Below are the code and all the weights of a small trained network. Each question names an input and a target symbol and asks about switching units off, where a switched-off unit gives its printed mean instead of its output.

import numpy as np


def w(rows, s, z=0):
    codes = np.array(rows[::2]) - 128.0
    scale = np.full(codes.shape[1], s)
    scale[-1] = z or s
    return codes * scale


def norm(h):
    return h / np.sqrt((h * h).mean(-1, keepdims=True) + 1e-5)


def f(y):
    return y / 2 * (1 + np.tanh(0.7978845608 * (y + 0.044715 * y**3)))


def softmax(a):
    e = np.exp(a - a.max(-1, keepdims=True))
    return e / e.sum(-1, keepdims=True)


def log_softmax(a):
    a = a - a.max(-1, keepdims=True)
    return a - np.log(np.exp(a).sum(-1, keepdims=True))


def net(x, mask):
    ids = ['ΘΞΠΩαβγδεηλμστφψ'.index(c) for c in x.split()]
    T = len(ids)
    res = E[ids] + P[:T]
    r = norm(res)
    for j in range(3):
        rows = slice(3 * j, 3 * j + 3)
        q, k, v = (r @ M[0][rows].T for M in (Q, K, V))
        z = softmax(np.where(np.tri(T) > 0, q @ k.T / 3**0.5, -1e9)) @ v
        o = O[0][rows]
        res = res + np.where(mask[j], z, o[:, -1]) @ o[:, :-1]
    y = f(norm(res) @ A[0][:, :-1].T + A[0][:, -1])
    res = res + np.where(mask[3:15], y, B[0][:, -1]) @ B[0][:, :-1]
    return log_softmax(norm(res)[-1] @ U[:, :-1].T + U[:, -1])


Q, K, V, O, A, B = {}, {}, {}, {}, {}, {}
E = w([
[77,130,188,133,58,81,90],'Θ',
[87,138,110,250,135,118,135],'Ξ',
[127,127,36,149,114,111,118],'Π',
[198,177,180,155,175,149,104],'Ω',
[92,145,40,56,105,99,177],'α',
[131,157,121,113,154,147,180],'β',
[169,190,133,187,57,45,108],'γ',
[173,195,103,120,205,158,117],'δ',
[208,88,198,150,110,178,112],'ε',
[60,146,106,199,69,177,32],'η',
[103,145,118,90,83,220,116],'λ',
[139,160,143,79,73,127,195],'μ',
[111,109,117,69,185,137,171],'σ',
[149,151,118,68,106,163,54],'τ',
[172,200,124,150,104,150,150],'φ',
[124,87,130,126,88,143,132],'ψ',
],0.023)
P = w([
[221,104,111,108,253,194,173],'0',
[227,139,173,113,224,143,180],'1',
[162,95,171,116,172,148,123],'2',
[162,102,160,103,191,167,151],'3',
[155,109,134,100,206,175,153],'4',
[157,114,119,99,217,190,159],'5',
[147,110,106,95,213,198,157],'6',
],0.006)
Q[0] = w([
[108,111,90,177,118,167,157],'H1',
[167,180,141,47,141,228,188],'H1',
[146,159,142,72,153,82,122],'H1',
[142,123,95,136,94,245,119],'H2',
[95,114,158,138,166,59,127],'H2',
[97,187,173,171,140,129,161],'H2',
[141,118,100,133,141,157,91],'H3',
[79,130,145,98,121,66,110],'H3',
[119,159,109,107,80,136,197],'H3',
],0.012)
K[0] = w([
[126,2,102,95,101,173,146],'H1',
[127,191,111,53,119,205,112],'H1',
[52,154,109,113,169,93,85],'H1',
[110,139,124,118,117,195,66],'H2',
[165,89,160,115,159,87,178],'H2',
[103,141,134,188,146,91,169],'H2',
[94,158,171,189,178,127,114],'H3',
[211,127,156,25,85,106,115],'H3',
[115,25,150,91,60,181,189],'H3',
],0.0093)
V[0] = w([
[110,107,93,170,137,134,171],'H1',
[99,173,168,106,122,125,146],'H1',
[116,150,118,200,178,35,84],'H1',
[159,102,144,141,164,31,167],'H2',
[142,97,153,175,125,137,138],'H2',
[40,155,133,239,160,151,171],'H2',
[89,222,118,2,97,137,120],'H3',
[102,115,143,205,133,178,110],'H3',
[101,189,124,205,157,115,103],'H3',
],0.0082)
O[0] = w([
[120,92,70,97,92,254,101,130],'H1',
[166,69,103,157,101,140,95,121],'H1',
[140,82,29,75,117,138,167,2],'H1',
[190,119,68,152,70,117,173,84],'H2',
[142,90,205,150,76,182,154,147],'H2',
[140,116,196,185,83,178,167,101],'H2',
[181,103,208,99,89,134,190,68],'H3',
[90,169,52,159,111,130,37,149],'H3',
[161,144,186,203,150,92,112,76],'H3',
],0.0053,0.0089)
A[0] = w([
[104,123,187,135,154,159,127,178],'N1',
[149,88,132,131,61,120,211,189],'N2',
[152,142,134,142,212,136,182,253],'N3',
[84,12,134,110,172,123,120,142],'N4',
[161,177,120,136,134,185,75,193],'N5',
[101,9,31,140,131,120,124,58],'N6',
[176,142,54,90,180,172,171,215],'N7',
[69,81,114,184,140,159,129,66],'N8',
[183,152,112,45,75,117,154,31],'N9',
[173,2,159,248,180,58,184,142],'N10',
[20,147,158,117,144,104,110,220],'N11',
[208,151,106,75,164,95,96,161],'N12',
],0.0094,0.0029)
B[0] = w([
[101,97,79,98,158,140,77,240],'N1',
[67,150,72,199,154,119,97,174],'N2',
[130,58,124,191,111,152,103,212],'N3',
[178,179,107,139,138,107,182,204],'N4',
[104,132,164,117,102,94,166,249],'N5',
[143,50,100,162,160,146,41,151],'N6',
[123,82,185,145,78,78,117,221],'N7',
[165,160,52,102,132,190,152,179],'N8',
[176,131,94,138,117,176,99,176],'N9',
[153,87,10,2,83,243,130,163],'N10',
[109,140,151,177,157,97,180,255],'N11',
[110,199,63,57,160,63,124,178],'N12',
],0.0088,0.005)
U = w([
[162,160,222,201,99,74,160,105],'Θ',
[86,141,114,211,99,172,101,238],'Ξ',
[122,35,71,172,119,78,46,76],'Π',
[156,156,144,29,170,112,51,42],'Ω',
[148,59,111,39,108,163,64,185],'α',
[64,48,186,127,60,81,130,78],'β',
[142,105,63,85,114,69,169,74],'γ',
[214,118,164,130,189,113,86,88],'δ',
[155,10,193,161,119,168,132,106],'ε',
[58,116,204,108,120,188,66,115],'η',
[58,165,180,121,213,143,170,213],'λ',
[170,164,70,74,49,147,107,156],'μ',
[162,21,146,86,175,81,183,29],'σ',
[122,167,150,86,189,34,133,153],'τ',
[162,166,196,77,47,146,228,159],'φ',
[129,79,16,130,171,238,166,5],'ψ',
],0.013,0.0031)

Each question gives the input, a string of symbols that net reads in full, and the target symbol t.
The units are the heads (3 rows each of Q, K, V and O) and the neurons (one row each of A and B). Each row of codes is followed by its name. A weight is (code - 128) times the scale printed after its matrix; where a second scale follows, it is the last column's (O, A, B and U).
mask holds one flag per unit, heads first, then neurons. A switched-off unit (its flag False) gives its mean, the last column of its rows in O or B, instead of its output. The means were averaged over made-up inputs and are rounded, as every weight is.
A unit's drop is (log p(t) with every unit on - log p(t) with that unit switched off) / (log p(t) with every unit on - log p(t) with every unit switched off).
The circuit of an input: a set's keep is (log p(t) with only the set's units on - log p(t) with every unit switched off) / (log p(t) with every unit on - log p(t) with every unit switched off). Starting from the 12 units with the biggest drops (on a tie, the unit counted first), units are removed one at a time, each time the one whose removal leaves the highest keep (on an exact tie, the one counted first), for as long as the keep stays at least 0.8.
units of the circuit, in order: the units of the circuit, biggest drop first
unit that matters most: the unit with the biggest drop
k most important neurons: the k neurons with the biggest drops, biggest first
heads that matter: for each layer, one digit per head in row order, 1 if its drop is at least 0.15 and else 0, layers parted by /
input Θ τ ψ μ, target τ: unit that matters most -> H1
input δ ψ λ φ, target λ: heads that matter -> 110
input μ ψ μ ψ φ, target Θ: 3 most important neurons -> (N10 N7 N8)
input Ω τ β, target ε: heads that matter -> 001
input ψ ψ φ ψ λ, target λ: heads that matter -> 010
input τ ψ Π, target τ: heads that matter -> 110
input Π φ ψ ψ β, target ε: units of the circuit, in order -> (N7 N3)
input α Π β ψ μ ε φ, target φ: heads that matter -> 001
input β ψ ψ φ φ η Ξ, target ψ: heads that matter -> 010
input τ ψ λ, target λ: units of the circuit, in order -> (H2 N11 H1)
input ψ ψ ψ, target ψ: units of the circuit, in order -> (N7 N4)
input ψ σ μ δ ψ Ξ ψ, target Ξ: heads that matter -> 001
input η φ ψ, target η: heads that matter -> 111
input σ ψ φ, target φ: units of the circuit, in order -> (H3 N5)
input ψ ψ ε, target α: heads that matter -> 000
input φ λ Π φ μ Π, target Π: units of the circuit, in order -> (N6 N7)
input ε Ξ μ μ φ, target Θ: unit that matters most -> N5
input Π τ ψ τ φ, target τ: units of the circuit, in order -> (H2 H1)
input γ γ γ, target μ: units of the circuit, in order -> (N10 H1 H3)
input β μ ψ τ τ μ, target τ: unit that matters most -> H2
input λ ε ψ ψ γ, target μ: units of the circuit, in order -> (H1 N11)
input Π Ξ μ Π Π σ ψ, target Ξ: heads that matter -> 101
input Π Π Ω Ω Ω ψ, target ψ: heads that matter -> 010
input ψ Ω Ξ Π, target Ξ: heads that matter -> 101
